Questions about the row below.
1) The second entry from the left?
2) The 1st entry?
3) The 3rd largest entry?
4) The entry just left of 102?
5) The second-last entry?
6) The entry just left of 110?
7) The 3rd entry from the left?
8) The 1st entry from the right?
array([104, 136, 104, 111, 128, 150, 143, 128, 110, 141, 101, 119, 144,
       139, 102, 158])
1) 136
2) 104
3) 144
4) 139
5) 102
6) 128
7) 104
8) 158

data =
[[129 140 132 125 126 133 132 120 124 121 142 143 133]
 [126 131 131 127 128 128 131 126 126 121 128 132 128]
 [130 130 132 128 129 129 126 124 128 128 133 132 130]
 [124 119 139 128 108 122 138 121 109 120 138 141 134]
 [129 121 142 129 122 126 129 116 120 118 135 134 133]
 [130 148 125 120 142 130 123 130 141 132 129 129 129]
 [134 131 120 133 130 139 128 129 125 129 137 122 130]
 [124 152 136 119 146 128 131 126 134 114 124 134 128]
 [127 117 117 134 133 127 124 138 136 141 108 117 119]
 [121 150 135 119 141 131 135 127 129 115 124 140 124]
 [130 117 120 132 115 126 126 129 126 141 130 125 129]
 [126 125 123 128 141 122 123 140 141 140 106 114 122]
 [129 143 135 125 155 135 123 127 140 120 123 124 125]
 [131 133 115 127 141 130 122 141 140 144 123 115 125]
 [128 121 119 129 136 123 121 141 142 143 109 113 125]]
Rows and columns are numbered from 0.
Read off the top-left entry.
129
The entry just left of the smallest entry -> 140
The entry in the bottom-right corner -> 125
The entry just left of the largest entry -> 125
Read off the entry directly above the largest entry.
141
Read off the entry at row 1, column 0.
126
Read off the entry just left of the centre entry.
128
Read off the bottom-left entry.
128
Read off the entry directly below the centre entry.
124
The top-right entry: 133
The entry at row 2, column 0 -> 130
The entry in row 2 and column 1: 130
Read off the entry directly above the centre entry.
128
The top entry of the column that holds the largest entry -> 126
Read off the entry just right of the centre entry.
126
The entry in row 0 and column 2 is 132
Read off the maximum.
155
Read off the entry directly below the largest entry.
141
The entry at row 2, column 2 is 132
The entry just left of 150: 121
Read off the entry in row 0 and column 1.
140
The entry just right of the largest entry -> 135
The bottom entry of the column that holds the largest entry: 136
Read off the entry directly below 118.
132

[140 119 124 114 129 111 113 119 130 104 125 126]
Report the 1st entry from the left.
A: 140
The entry just right of 111 -> 113
Report the 2nd entry from the right.
A: 125
The last entry: 126
